[128 = 0]
[123 120  90 128 125 111 108 126 232 131 105 120 134 136 108 128 135 146
 130 124 121 119 119 134 135 111 139 136 109 129 136 126 138 135 134 128
  97 146 120 146 130 127 130 144 126 142 110 165 131 130 127 123 139 118
 123 126 126  91 134  75 112 128 121 128 123 162 144 122 142 146 136 127
 111 129 126 144 159 145 141 133 135  94 135 121 108 131 125 139  95 134
 140 156 119 126 131 170 126 134 138 125 142 105 118 140  92 127 112 138
 126 143 126 130 147 133 110 107 145 134 122 110 105 139 116 135 154 124
 138 108 120 132 126 126 103 121 121 143 124 127 121 117 132 121 140 131
 112 124 142 129 141  98 126 132 127 127 152  71 118 120 133 136 114 180
 123 131  92  98 123 125 122 136 119  85 132 130 123 123 129 112 137 126
 143 113 115 132 148 133 131 119 109 147 139 111 119 114 114 136] -> [53] + (26)
[135 134 150 123 129 143  80 134 138 143 184 131 119 114 133 148 109 139
 135  94 125 118 113 166 145 110 137 141 122 123 146 131 124 133 132 134
 128 144 120 165 121 124 134 124 136 126 140 154 139 136 125 128 129 197
 120 124 110 107 140 127 137 106 144 112 128 149 124 103 173 148 132 134
 102 113 110 131 149 130 145 127 119  97 124 135 106 137 105 140 113 118
 155 160 101 137 136 145 123 152 117 115 146 122 110 149 104 137 136 112
 127 133 131 120 145 118 109 107 142 114 123 105 109 125 129 147 146 117
 149 111 135 137 144 130 129 124 107 135 133 134 120 113 117 107 134 135
 102 167 105 120 121 112 132 121 125 134 114 102 112 114  82 126 123 129
 107 131 117  98  79 120 115 142 109 118 127 125 121 108 135 103 152 138
 136 114 140 130 155 114 110 115 100 139 138 136 107 107 127 131] -> [53] + (33)
[126  90 164 142 145 139  49 128 155 140 222 134  94 110 139 146 110 137
 136  80 114 115 117 173 130  87 136 129 115 114 154 124 126 117 111 123
 155 166  93 166 129 134 146 134 137 153 135 164 137 139 129 124 120 201
 101 121 111  64 137 125 111 149 141  81 127 161 126  91 196 160 141 112
  93 124  90 163 170 167 147 120 109  93 106 116  80 145 100 141 102 117
 191 142 124 129 141 168 109 156 120 118 141  96 103 127  94 129 118 130
 143 149 131 142 161 146 107  78 139 135 132  93  85 129 129 143 165 116
 150  80 131 141 139 121 113 118 121 146 115 123 133 121 125  90 116 136
  59 180 125 123 138  93 116 127 131 123 103  68 118 129  55 130 145 155
 116 148 121  94  22 130 140 118 116  95 129 127 126 128 143  90 157 133
 136 124 141 139 145 106  97  69  89 147 126 132 104  82 105 132] -> [53] + (27)
[132 125 145 147 126 122  79 130 182 174 236 127 111 107 126 124 108 136
 125 101 122 112 107 142 157  79 134 128 107 133 146 128 138 138 141 113
  78 159 123 171 130 131 137 134 129 121 114 155 131 136 123 105 129 169
 111 136 102  91 150 105 120 113 126 121 127 155 127  98 176 159 126 118
  87 106 100 121 188 135 156 121 128  71 121 126  83 124  95 137  55 133
 161 183  96 124 123 218 129 164 112 124 144 103 102 167 100 129 162 130
 132 150 126  87 167 109 139  77 151 132 116  88  80 139 119 161 165 114
 164  94 114 138 131 136  98 132 103 154 105 140 120 110 121  95 147 132
  92 159 101 126 129 102 119 108 123 125 117  72 125  99 109 131  74 174
 109 137  87  79  79 122 134 154  84  54 133 129 120 103 124  79 160 138
 140 133 125 142 139 117  96 107  82 169 140 131 104  83 106 128] -> [53] + (27)
[110 108 137 128 117 125  84 121 210 134 153 116 122 124 126 126 153 130
 145 120 132 121 111 146 126 116 134 141 112 113 135 132 122 131 143 122
 147 143 109 135 118 130 135 133 130 150 134 154 130 148 133 133 128 134
 122 121 140  70 140 126 107 132 127 134 124 149 133  95 158 165 127 126
 118 119 108 138 168 142 146 139 126  90 141 123  96 131 124 153  83 124
 158 157 121 130 131 155 125 150 134 118 134 119 124 151  93 136 109 117
 131 127 130 141 154 147  88  99 138 132 133 106 107 127 125 126 148 128
 136  91 114 137 127 124 126 127 115 144 124 125 120 110 138 116 117 126
  97 154 121 131 154 122 116 127 123 129 116  87 130 130 110 117 133 171
  80 141 111 114  83 127 132 122 136 101 126 132 109 126 151  92 154 130
 132 113 117 130 142 138 121 111  93 152 127 135 144 102 112 127] -> [53] + (26)
[130  95 150 122 151 135  93 129 151 138 136 138  94 110 150 145 118 130
 117 100 125 116 114 159 123 111 126 127 125 117 137 111 131 138 139 131
 171 151 125 130 135 120 123 128 157 138 145 163 128 122 144 139  93 153
 114 127 139 101 133 129 175 128 121 108 126 150 142 117 152 148 143 121
 112 108 102 132 173 122 134 126 118 123 109 143 106 135 103 122 115 124
 148 144 122 129 131 135 130 156 134 121 130 148 117 154  83 131 120 132
 142 126 125 129 134 146 108 101 145 123 128 114 118 127 125 134 136 120
 128 119 115 142 111 126 107 136 130 152 120 123 125 107 122 122 122 149
 100 169 134 122 138 144 122 134 129 140 121 121 138 144  71 129 141 125
 117 131 124 128  80 129 123 128  93 131 139 125 119 125 151 108 165 117
 121 112 162 125 146 122 111  85 104 126 119 133 122  87 110 129] -> [53] + (27)
[133 131 131 135 124 115 101 127 206 135 125 122 111 130 132 128 124 126
 146 105 123 128 118 128 131 124 125 129 128 123 141 142  97 132 138 115
 139 141 106 138 127 125 128 143 131 143 120 149 119 132 132 125 126 132
 102 126  95  75 127 120  66 115 115 122 120 158 124 113 151 134 150 117
  95 127 124 149 159 126 139 115 138  85 129 133  97 134 110 132 115 139
 157 125 140 124 145 180 114 137 139 123 135 109 106 134  98 135 144 148
 144 135 115 135 149 135  72  98 132 120 138  95 101 125 124 136 159 128
 135 101 123 141 145 124 114 120 106 121 128 126 121 113 129 123 144 130
  99 138 126 126 141 125 112 121 111 129 117 154 126 116  94 137 121 179
 107 140  89 117 111 136 123 101 122 101 131 137 125 137 151 114 152 106
 142 134 142 128 151 121 115  96  83 143 111 132 119 101 107 118] -> [45] + (26)
[117 111 131 127 117 118  88 118 179 139 192 128 122 130 110 129 133 135
 145 116 115 127 118 131 138 100 127 132 112 130 132 121 125 124 136 126
 130 141  93 166 123 134 147 134 117 165 123 161 148 175 130 121 119 193
 113 128 116  81 151 136  62 137 129 110 121 158 127 112 161 154 141 126
 102 118 118 150 151 154 145 132 115  80 132 118 114 132 143 152  80 127
 162 119 128 129 138 160 111 175 122 118 138  85 105 118 112 147 117 123
 134 148 128 143 127 133 108  98 134 122 127  97  90 112 127 138 169 122
 150  66 117 148 131 122 112 115 117 135 128 111  99 132 126 119 127 131
  98 145 142 129 140  70 119 119 107 132 130  75 134 122 117 126 125 174
 111 127 112  87  76 158 132 126 133  65 122 124 119 149 140  98 139 125
 144 118 106 140 142 129 124 121 123 136 118 118 133 109 108 112] -> [54] + (26)
[132 100 129 125 127 118 109 123 167 135 146 114 124 137 129 139 139 122
 137 119 120 131 110 126 133 115 148 134 114 121 140 128 125 109 144 113
 142 137 108 144 128 116 139 139 131 140 114 150 132 135 132 114 125 146
 121 122 114  78 144 126  92 126 123 117 124 168 130 119 154 165 132 128
 116 121 111 149 154 122 143 131 135  85  99 127 105 126 128 146 102 101
 163 148 123 118 133 132 117 145 130 121 138 103 111 160  87 137 143 136
 132 136 121 141 151 127  72 101 143 125 129 117 118 115 100 134 156 124
 141 106 118 123 131 124 120 127 110 143 122 124 131 103 124 123 116 115
  92 151 133 126 148 120 106 126 114 131 113  94 122 121 104 129 131 166
 103 143 146 108  78 126 128 126 116 104 139 134 123 135 163  95 149 126
 132 115 122 133 149 123 128 123  88 139 143 122 129 108 120 129] -> [45] + (26)
[128 141 145 129 139 114  88 128 138 158 162 123 112 110 135 126 108 130
 137 106 108 126 111 133 138  99 128 136 132 139 143 125 124 137 128 121
 115 131 126 165 123 128 137 136 130 123 125 139 119 147 129 114 120 175
 117 128  98  86 137 116 103 111 129 110 117 168 142 104 170 137 117 135
 101 108  86 144 158 116 152 121 111  88 139 127  91 136 119 127 116 136
 162 142 123 141 134 174 123 145 126 119 143 113 108 152 107 130 136 127
 144 134 123 122 136 117 121 100 139 116 126  80  95 113 113 148 155 119
 151 112 128 140 144 135 109 116 101 154 107 143 121 127 126 111 138 121
  93 162 108 131 132 131 120 119 130 131 106  80 125  97  98 129  85 143
 122 132 105 104  72 127 123 126 111  92 129 125 133 107 127 102 140 138
 117 133 140 122 143 118 115 109  88 139 130 138 107  99 111 125] -> [45] + (37)
[126 118 136 134 126 117  86 113 181 151 143 114 123 125 121 134 118 135
 134 108 132 124 118 135 126 115 131 138 113 130 150 123  63 113 145 120
 122 145 109 153 117 127 125 121 141 138 118 144 127 128 133 110 125 154
 120 139 106  76 131 122  88 118 123 126 116 158 127 112 160 135 138 120
  98 109 106 141 165 121 147 136 125  90 144 141  91 132 112 133  94 133
 155 141 119 127 127 180 109 141 130 117 139 126  99 154 132 131 141 123
 133 136 125 130 148 115  77  78 148 121 136  89 100 130 116 142 151 115
 152  98 129 141 139 131 118 127  98 137 131 121 120 119 123 117 147 122
  89 149 116 133 148 114 110 128 125 124 106  97 122 123 100 121 107 169
 114 139 102 115 114 131 126 118 128 105 130 143 118 125 143  98 146 121
 140 109 144 129 144 115 116 108  83 136 129 132 131 102 117 126] -> [53] + (26)
[136 147 151 125 138 102  82 149 170 153 154 122 112 143 144 137 118 129
 116 105 119 123 103 126 135 102 128 138 163 136 146 128 119 136 140 133
 128 129 131 169 120 128 137 133 205 120 123 138 105 133 131 108 115 164
 106 126 102  93 148 114 126 108 134 120 142 153 138 106 157 140 129 120
  89 106 117 127 178 131 144 118 118  96 117 145  98 135 112 130  99 129
 146 158 116 106 138 146 126 143 163 122 146 133 102 160 103 130 153 128
 149 135 120 129 144 147 115 104 144 117 130 110 105 140 118 148 143 112
 149 121 127 138 145 128 101 119 105 142 107 130 133 124 120 105 139 140
 115 158 117 131 148 125 140 114 121 134 110 107 129 111  91 125  94 145
 111 132  97  93 102 133 138 128  99 101 127 113 130 104 124 113 149 157
 126 124 146 120 146 119 117 104  76 142 139 154 110  96 109 125] -> [53] + (33)
[125 108 141 139 151 139  78 118 150 157 252 134 108 107 118 151 119 151
 137  99 106 106 117 137 132  81 129 120 112 122 144 121 147 127 139 128
  98 170 119 182 132 131 143 138 123 135 116 151 127  85 130 107 134 191
 116 130 117 100 153 115 122 134 123 107 133 160 126  90 188 169 133 110
  96 124 102 158 148 150 151 123 109  72 120 101  84 132  99 134  71 149
 171 165 111 134 146 171 125 156 117 125 146  91 113 167 100 116 127 112
 139 153 122 119 173 136 162 108 145 151 119  96 105 123 123 156 126 106
 154  79 130 137 131 133 113 114 115 153 125 139 110 124 124  89 123 136
 108 155 106 124 141  74 134 110 117 123 120  69 119 119  99 128  98 156
 113 133 105  75  49 113 124 140 101  72 127 126 134 102 130  99 161 162
 140 127 112 143 158 115 103 101 101 164 126 126  86 123 110 126] -> [53] + (37)
[127 112 154 135 137 137  93 132 118 155 176 128 111 118 148 137 103 132
 124 102 123 127 121 149 136 106 132 125 128 119 131 124 126 129 124 132
 140 148 103 139 132 131 133 134 140 124 138 143 130 138 119 128 128 198
 117 122 113 109 135 129 170 128 152  96 114 146 123 105 168 142 137 115
  76 111 105 150 129 137 137 114 126 117 113 109 108 134  94 126 136 124
 154 119 107 127 135 152 137 129 123 124 132 129 121 129 142 120 142 133
 135 142 131 135 140 131 130 110 129 125 121 111 108 118 130 131 137 132
 137  99 138 134 143 122 131 112 120 136 124 134 128 142 127 113 127 141
  94 149 125 133 137 120 129 115 141 135 122 105 125 119  92 114 136 116
 130 143 129 111  52 136 131 122 122 120 131 123 129 140 135 112 138 134
 132 133 142 136 132 122 109 101 117 128 134 138 108 115 123 116] -> [54] + (27)
[129 100 155 146 141 136  69 120 158 159 182 116  97 121 140 142 101 146
 130 102 124 106 113 144 121  96 135 116 123 114 137 119 129 132 121 127
 142 155 116 144 139 129 129 136 136 154 139 169 151 132 129 129 128 185
 105 135 121  61 140 123  96 130 124 100 124 153 137 119 171 163 141 122
 103 112  93 133 163 130 139 125 121 100 107 169  95 141  92 123 112 126
 167 145 117 137 125 190 123 160 120 132 133 112 113 171  95 113 129 124
 120 137 133 112 152 133 128  80 125 116 122  96 101 122 125 135 156 133
 135  96 128 151 105 121 116 111 103 139 123 120 121 100 119 101 138 144
  67 166 110 124 131 106 112 109 131 111  85 116 120 110  82 133 114 136
 102 133 109  95  65 124 127 135 122 101 128 129 118 134 155 112 140 120
 149 120 132 131 120 111 104  95 113 137 126 122 117 110  96 122] -> [54] + (32)
[139 107 118 131 108 108 101 111 189 128 155 121 118 128 120 126  96 134
 125 134 132 113 104 134 126 114 135 149 124 120 140 130 137 128 129 115
 122 148 119 147 136 108 136 140 116 128 122 139 122 145 148 132 150  98
 124 133 150  80 140 136 122 130 115 137 124 138 133 124 135 151 142 129
 121 123 124 144 177 139 141 135 131  89 138 135 110 114 146 135  47 124
 141 159 147 119 123 158 122 167 125 119 132 121 133 149  95 126 118 127
 122 137 114 124 147 127  89 112 139 124 126 115 101 128 117 130 158 125
 136 103 115 129 117 137  90 137 129 141 116 128 118 120 128 118 118 133
 118 135 150 124 145 118 125 130 124 121 130  83 129 127 129 127 103 184
 123 125 112 120 101 128 131 121 110  92 138 127 129 114 141  93 152 129
 128 116 124 119 144 123 116 111  88 156 142 106 115 100 112 127] -> [45] + (26)
